Below are the code and all the weights of a small trained network. Each question names an input and a class and asks about switching units off, where a switched-off unit gives its printed mean instead of its output.

import numpy as np


def w(rows, s, z=0):
    codes = np.array(rows[::2]) - 128.0
    scale = np.full(codes.shape[1], s)
    scale[-1] = z or s
    return codes * scale


def f(y):
    return y / 2 * (1 + np.tanh(0.7978845608 * (y + 0.044715 * y**3)))


def log_softmax(a):
    a = a - a.max(-1, keepdims=True)
    return a - np.log(np.exp(a).sum(-1, keepdims=True))


def net(x, mask):
    res = np.array(x, float).reshape(1, 5) / 4 @ E
    y = f(res @ A[0][:, :-1].T + A[0][:, -1])
    res = res + np.where(mask, y, B[0][:, -1]) @ B[0][:, :-1]
    return log_softmax(res[-1] @ U[:, :-1].T + U[:, -1])


A, B = {}, {}
E = w([
[120,186,168,195,186,200,211,33],'x0',
[157,254,128,160,152,116,44,154],'x1',
[57,49,132,197,160,198,17,94],'x2',
[176,154,111,115,5,232,108,102],'x3',
[196,101,128,243,75,45,132,90],'x4',
],0.004)
A[0] = w([
[116,116,119,132,228,56,140,134,89],'n0',
[153,153,112,122,29,194,118,108,68],'n1',
[100,60,127,186,161,187,40,119,61],'n2',
[150,174,127,90,105,90,194,146,11],'n3',
[151,176,127,89,104,90,195,146,29],'n4',
[146,226,131,154,149,120,62,141,131],'n5',
[118,171,136,174,168,175,192,77,61],'n6',
[152,173,126,91,107,92,193,146,2],'n7',
[118,92,126,73,75,59,59,179,79],'n8',
[100,146,140,11,183,192,121,152,12],'n9',
[155,150,117,122,39,190,121,112,65],'n10',
[123,97,115,102,99,105,76,166,56],'n11',
[161,110,132,206,84,68,132,106,33],'n12',
[160,109,140,211,76,62,131,104,57],'n13',
[116,115,119,132,228,57,140,134,91],'n14',
[116,165,137,176,168,172,186,81,33],'n15',
[145,220,131,153,149,121,64,143,56],'n16',
[123,12,132,101,108,155,216,113,86],'n17',
],0.011,0.00065)
B[0] = w([
[95,134,206,135,64,171,144,162,216],'n0',
[89,128,220,135,86,163,159,164,222],'n1',
[102,174,151,244,136,140,118,1,248],'n2',
[113,144,136,197,138,136,93,66,186],'n3',
[109,136,137,203,139,144,110,50,190],'n4',
[79,70,98,105,72,74,187,87,217],'n5',
[224,106,105,137,69,151,149,125,208],'n6',
[114,148,135,193,138,131,86,74,184],'n7',
[243,114,115,150,49,158,169,112,253],'n8',
[86,220,23,134,138,192,186,151,231],'n9',
[94,127,207,132,96,150,139,169,210],'n10',
[184,157,116,160,83,126,103,139,186],'n11',
[99,190,61,110,149,171,141,159,202],'n12',
[92,187,54,112,153,186,171,141,214],'n13',
[96,136,208,135,66,170,146,160,215],'n14',
[220,127,111,139,78,131,114,144,200],'n15',
[88,106,96,109,64,51,131,128,205],'n16',
[65,101,83,108,26,25,155,104,234],'n17',
],0.022,0.0043)
U = w([
[122,141,153,172,152,135,57,51,126],'0',
[109,122,233,116,114,164,144,192,121],'1',
[255,111,112,128,105,134,135,138,120],'2',
[105,167,67,106,166,168,156,161,118],'3',
[97,86,111,100,106,32,147,115,124],'4',
[144,104,143,104,160,125,123,128,254],'5',
[148,107,146,99,178,121,81,139,93],'6',
[146,112,140,107,177,122,91,139,91],'7',
],0.011,0.0068)

Each question gives the input, the list of numbers given to net, and the class t.
The units are the neurons (one row each of A and B). Each row of codes is followed by its name. A weight is (code - 128) times the scale printed after its matrix; where a second scale follows, it is the last column's (A, B and U).
mask holds one flag per neuron, in row order. A switched-off neuron (its flag False) gives its mean, the last column of its row in B, instead of its output. The means were averaged over made-up inputs and are rounded, as every weight is.
A unit's drop is (log p(t) with every unit on - log p(t) with that unit switched off) / (log p(t) with every unit on - log p(t) with every unit switched off).
The circuit of an input: a set's keep is (log p(t) with only the set's units on - log p(t) with every unit switched off) / (log p(t) with every unit on - log p(t) with every unit switched off). Starting from the 12 units with the biggest drops (on a tie, the unit counted first), units are removed one at a time, each time the one whose removal leaves the highest keep (on an exact tie, the one counted first), for as long as the keep stays at least 0.8.
circuit, biggest first: the units of the circuit, biggest drop first
most important unit: the unit with the biggest drop
top k neurons: the k neurons with the biggest drops, biggest first
drop of u: that unit's drop, to one decimal
input [4,8,-5,-6,8], class 3: most important unit -> n13
input [2,-8,-2,8,8], class 1: top 3 neurons -> [n1, n10, n9]
input [5,-1,5,0,6], class 3: top 3 neurons -> [n13, n12, n8]
input [-2,4,3,3,2], class 4: circuit, biggest first -> [n5, n16]
input [-4,0,3,-4,-6], class 3: top 2 neurons -> [n9, n1]
input [-3,5,1,2,2], class 4: circuit, biggest first -> [n5, n16]
input [-4,7,-8,-1,6], class 0: top 2 neurons -> [n4, n3]
input [3,-7,3,-2,7], class 3: top 4 neurons -> [n13, n12, n5, n16]
input [-7,6,-2,3,-5], class 2: top 3 neurons -> [n8, n17, n11]
input [-1,-8,1,-3,-7], class 4: top 3 neurons -> [n17, n13, n12]
input [0,7,-8,-8,-2], class 0: top 4 neurons -> [n4, n3, n7, n1]
input [-8,8,1,-7,4], class 2: top 2 neurons -> [n8, n11]
input [5,8,-2,5,-5], class 4: top 2 neurons -> [n5, n16]
input [-6,8,-1,8,0], class 1: most important unit -> n1
input [6,8,6,1,7], class 4: top 4 neurons -> [n5, n16, n9, n8]
input [3,6,-6,0,-2], class 0: drop of n17 -> 1.0
input [-6,-2,-4,-7,4], class 1: drop of n14 -> 0.9
input [0,5,-8,0,-5], class 0: drop of n3 -> 0.0
